Below is a small trained network, with its code and all its weights. Each question gives an input and a class and asks what happens when units are switched off, that is, made to give their printed mean instead of their output.

import numpy as np


def w(rows, s, z=0):
    codes = np.array(rows[::2]) - 128.0
    scale = np.full(codes.shape[1], s)
    scale[-1] = z or s
    return codes * scale


def f(y):
    return np.maximum(y, 0)


def log_softmax(a):
    a = a - a.max(-1, keepdims=True)
    return a - np.log(np.exp(a).sum(-1, keepdims=True))


def net(x, mask):
    res = np.array(x, float).reshape(1, 6) / 4 @ E
    y = f(res @ A[0][:, :-1].T + A[0][:, -1])
    res = res + np.where(mask, y, B[0][:, -1]) @ B[0][:, :-1]
    return log_softmax(res[-1] @ U[:, :-1].T + U[:, -1])


A, B = {}, {}
E = w([
[87,121,87,69,117,154,107,103,69,241,77],'x0',
[83,135,127,84,172,225,58,52,163,80,120],'x1',
[160,176,111,1,219,45,216,146,136,154,155],'x2',
[136,49,93,137,139,128,173,141,162,105,18],'x3',
[127,137,115,138,135,130,134,135,115,124,129],'x4',
[126,124,120,126,120,125,123,126,135,127,132],'x5',
],0.0083)
A[0] = w([
[139,132,138,171,102,125,135,153,156,59,155,2],'neuron 1',
[120,85,107,159,118,112,166,136,137,111,40,20],'neuron 2',
[99,118,102,104,85,149,98,119,82,245,82,4],'neuron 3',
[109,195,150,151,83,120,85,122,87,164,242,15],'neuron 4',
[113,103,133,215,58,158,75,125,113,143,120,11],'neuron 5',
[156,117,134,190,73,69,181,186,95,184,122,118],'neuron 6',
],0.013,0.0035)
B[0] = w([
[129,145,134,198,135,94,151,154,136,58,203,188],'neuron 1',
[194,54,71,136,125,149,130,186,152,163,71,203],'neuron 2',
[162,137,136,225,120,76,135,156,172,1,213,239],'neuron 3',
[185,22,63,140,121,144,146,166,170,142,16,226],'neuron 4',
[113,190,96,4,158,87,181,121,106,169,149,240],'neuron 5',
[66,171,105,98,133,198,81,65,133,97,137,250],'neuron 6',
],0.0097,0.011)
U = w([
[151,125,162,210,122,61,136,151,139,59,205,68],'0',
[168,44,104,133,128,157,134,168,146,148,32,38],'1',
[124,189,114,7,156,33,194,142,92,172,161,80],'2',
[102,130,139,144,130,153,102,117,118,114,125,254],'3',
[100,134,132,136,131,149,81,138,98,115,112,223],'4',
[48,150,125,122,138,253,20,44,144,73,113,111],'5',
[94,119,223,210,119,139,80,100,63,199,118,98],'6',
],0.0073,0.0085)

Each question gives the input, the list of numbers given to net, and the class t.
The units are the neurons (one row each of A and B). Each row of codes is followed by its name. A weight is (code - 128) times the scale printed after its matrix; where a second scale follows, it is the last column's (A, B and U).
mask holds one flag per neuron, in row order. A switched-off neuron (its flag False) gives its mean, the last column of its row in B, instead of its output. The means were averaged over made-up inputs and are rounded, as every weight is.
A unit's drop is (log p(t) with every unit on - log p(t) with that unit switched off) / (log p(t) with every unit on - log p(t) with every unit switched off).
The circuit of an input: a set's keep is (log p(t) with only the set's units on - log p(t) with every unit switched off) / (log p(t) with every unit on - log p(t) with every unit switched off). Starting from all 6 units, units are removed one at a time, each time the one whose removal leaves the highest keep (on an exact tie, the one counted first), for as long as the keep stays at least 0.8.
circuit, biggest first: the units of the circuit, biggest drop first
k most important neurons: the k neurons with the biggest drops, biggest first
drop of u: that unit's drop, to one decimal
input [-5,-6,-6,-6,-3,8], class 3: 4 most important neurons : [neuron 6; neuron 4; neuron 1; neuron 3]
input [-6,-6,-6,-6,6,7], class 3: 3 most important neurons : [neuron 6; neuron 3; neuron 4]
input [-7,6,-2,3,3,0], class 0: circuit, biggest first : [neuron 1]
input [2,-2,5,-8,-8,5], class 1: 2 most important neurons : [neuron 4; neuron 5]
input [2,-5,4,-4,3,7], class 3: 3 most important neurons : [neuron 5; neuron 6; neuron 2]
input [-1,-6,-4,3,0,2], class 5: 2 most important neurons : [neuron 6; neuron 4]
input [-7,-8,-2,-5,-4,-4], class 5: 2 most important neurons : [neuron 6; neuron 3]
input [-3,5,-6,-4,-2,-5], class 2: 3 most important neurons : [neuron 5; neuron 6; neuron 3]
input [-1,6,4,-7,-5,1], class 1: 2 most important neurons : [neuron 4; neuron 6]
input [-4,-8,0,-5,-8,-7], class 4: 4 most important neurons : [neuron 6; neuron 4; neuron 3; neuron 1]
input [6,0,-3,-7,2,-5], class 1: 3 most important neurons : [neuron 4; neuron 1; neuron 6]
input [0,3,-4,2,-2,1], class 2: circuit, biggest first : [neuron 5; neuron 6; neuron 4]
input [7,3,1,-4,-5,-3], class 0: 2 most important neurons : [neuron 3; neuron 6]
input [2,5,-2,8,-5,-1], class 1: circuit, biggest first : [neuron 2]
input [-3,-7,6,2,-6,-8], class 3: drop of neuron 6 : 0.5
input [1,-1,-4,-8,4,7], class 1: drop of neuron 6 : 0.0
input [4,-6,3,0,5,-6], class 3: drop of neuron 2 : -0.1
